Below is a small trained network, with its code and all its weights. Each question gives an input and a class and asks what happens when units are switched off, that is, made to give their printed mean instead of their output.

import numpy as np


def w(rows, s, z=0):
    codes = np.array(rows[::2]) - 128.0
    scale = np.full(codes.shape[1], s)
    scale[-1] = z or s
    return codes * scale


def norm(h):
    return h / np.sqrt((h * h).mean(-1, keepdims=True) + 1e-5)


def f(y):
    return np.maximum(y, 0)


def log_softmax(a):
    a = a - a.max(-1, keepdims=True)
    return a - np.log(np.exp(a).sum(-1, keepdims=True))


def net(x, mask):
    res = np.array(x, float).reshape(1, 5) / 4 @ E
    u = 0
    for l in range(2):
        y = f(norm(res) @ A[l][:, :-1].T + A[l][:, -1])
        res = res + np.where(mask[u : u + 9], y, B[l][:, -1]) @ B[l][:, :-1]
        u += 9
    return log_softmax(norm(res)[-1] @ U[:, :-1].T + U[:, -1])


A, B = {}, {}
E = w([
[169,174,251,146,215,220],'x0',
[254,80,45,126,98,178],'x1',
[121,93,147,140,138,121],'x2',
[129,137,126,119,126,123],'x3',
[126,136,120,129,134,130],'x4',
],0.0057)
A[0] = w([
[69,147,157,97,181,123,183],'0.n1',
[156,132,111,130,132,150,72],'0.n2',
[87,143,107,137,118,83,4],'0.n3',
[170,97,98,141,142,144,144],'0.n4',
[83,87,108,152,165,151,11],'0.n5',
[114,169,135,98,57,140,124],'0.n6',
[111,60,29,107,73,63,151],'0.n7',
[2,116,39,109,101,24,124],'0.n8',
[184,134,119,123,128,138,64],'0.n9',
],0.0089,0.0021)
B[0] = w([
[100,171,108,158,106,164,181],'0.n1',
[114,70,145,148,148,120,143],'0.n2',
[94,79,190,123,111,114,156],'0.n3',
[171,147,108,88,111,107,161],'0.n4',
[91,94,170,117,118,136,130],'0.n5',
[97,52,169,170,135,126,145],'0.n6',
[82,205,32,201,95,123,232],'0.n7',
[161,51,246,47,151,154,249],'0.n8',
[123,68,172,143,131,124,150],'0.n9',
],0.013,0.011)
A[1] = w([
[67,213,127,176,113,124,160],'1.n1',
[253,85,125,84,197,118,5],'1.n2',
[164,104,100,131,73,185,185],'1.n3',
[59,212,140,143,167,82,45],'1.n4',
[161,139,169,88,168,131,105],'1.n5',
[148,125,149,88,152,75,54],'1.n6',
[93,128,82,133,115,73,160],'1.n7',
[122,178,139,106,109,141,159],'1.n8',
[84,172,12,181,82,70,83],'1.n9',
],0.012,0.0015)
B[1] = w([
[112,165,183,151,171,89,228],'1.n1',
[129,102,122,123,253,182,203],'1.n2',
[131,137,98,114,162,146,204],'1.n3',
[132,159,134,230,127,105,184],'1.n4',
[121,114,58,121,62,89,193],'1.n5',
[111,112,132,143,89,163,146],'1.n6',
[182,123,183,101,137,142,177],'1.n7',
[129,102,128,131,154,97,162],'1.n8',
[215,128,95,145,19,186,254],'1.n9',
],0.017,0.0073)
U = w([
[85,62,191,66,83,121,212],'0',
[136,141,86,97,131,88,1],'1',
[131,145,80,95,131,89,6],'2',
[239,119,62,110,31,179,165],'3',
[98,191,178,205,188,73,173],'4',
[134,159,91,86,133,99,9],'5',
[129,141,86,106,130,92,32],'6',
[171,93,73,111,247,176,196],'7',
],0.013,0.0051)

Each question gives the input, the list of numbers given to net, and the class t.
The units are the neurons (one row each of A and B). Each row of codes is followed by its name. A weight is (code - 128) times the scale printed after its matrix; where a second scale follows, it is the last column's (A, B and U).
mask holds one flag per neuron, layer by layer. A switched-off neuron (its flag False) gives its mean, the last column of its row in B, instead of its output. The means were averaged over made-up inputs and are rounded, as every weight is.
A unit's drop is (log p(t) with every unit on - log p(t) with that unit switched off) / (log p(t) with every unit on - log p(t) with every unit switched off).
The circuit of an input: a set's keep is (log p(t) with only the set's units on - log p(t) with every unit switched off) / (log p(t) with every unit on - log p(t) with every unit switched off). Starting from the 12 units with the biggest drops (on a tie, the unit counted first), units are removed one at a time, each time the one whose removal leaves the highest keep (on an exact tie, the one counted first), for as long as the keep stays at least 0.8.
circuit, biggest first: the units of the circuit, biggest drop first
unit that matters most: the unit with the biggest drop
k most important neurons: the k neurons with the biggest drops, biggest first
k most important neurons of layer l: the k neurons of layer l with the biggest drops, biggest first
drop when u is switched off: that unit's drop, to one decimal
input [5,5,-6,-8,-8], class 7: unit that matters most => 0.n7
input [1,0,-5,5,2], class 4: circuit, biggest first => [1.n9, 0.n8, 0.n7]
input [2,-1,-8,2,-3], class 4: 2 most important neurons of layer 0 => [0.n8, 0.n7]
input [-6,-1,7,-8,4], class 0: 2 most important neurons => [0.n8, 1.n9]
input [1,7,-6,7,3], class 7: 2 most important neurons => [0.n7, 1.n2]
input [7,2,3,3,-1], class 7: 2 most important neurons => [0.n7, 1.n9]
input [-4,-1,-6,8,6], class 0: 2 most important neurons => [0.n8, 1.n9]
input [1,1,0,4,8], class 7: 2 most important neurons => [0.n7, 1.n2]
input [8,-1,-2,-1,-2], class 4: 2 most important neurons => [0.n8, 1.n9]
input [4,0,-8,6,-1], class 4: circuit, biggest first => [0.n8, 0.n7, 1.n9]
input [-6,-3,-3,2,7], class 0: drop when 0.n8 is switched off => 1.1
input [2,0,-2,-3,4], class 4: drop when 0.n8 is switched off => 2.0
input [2,0,5,1,-6], class 4: drop when 0.n7 is switched off => 0.7
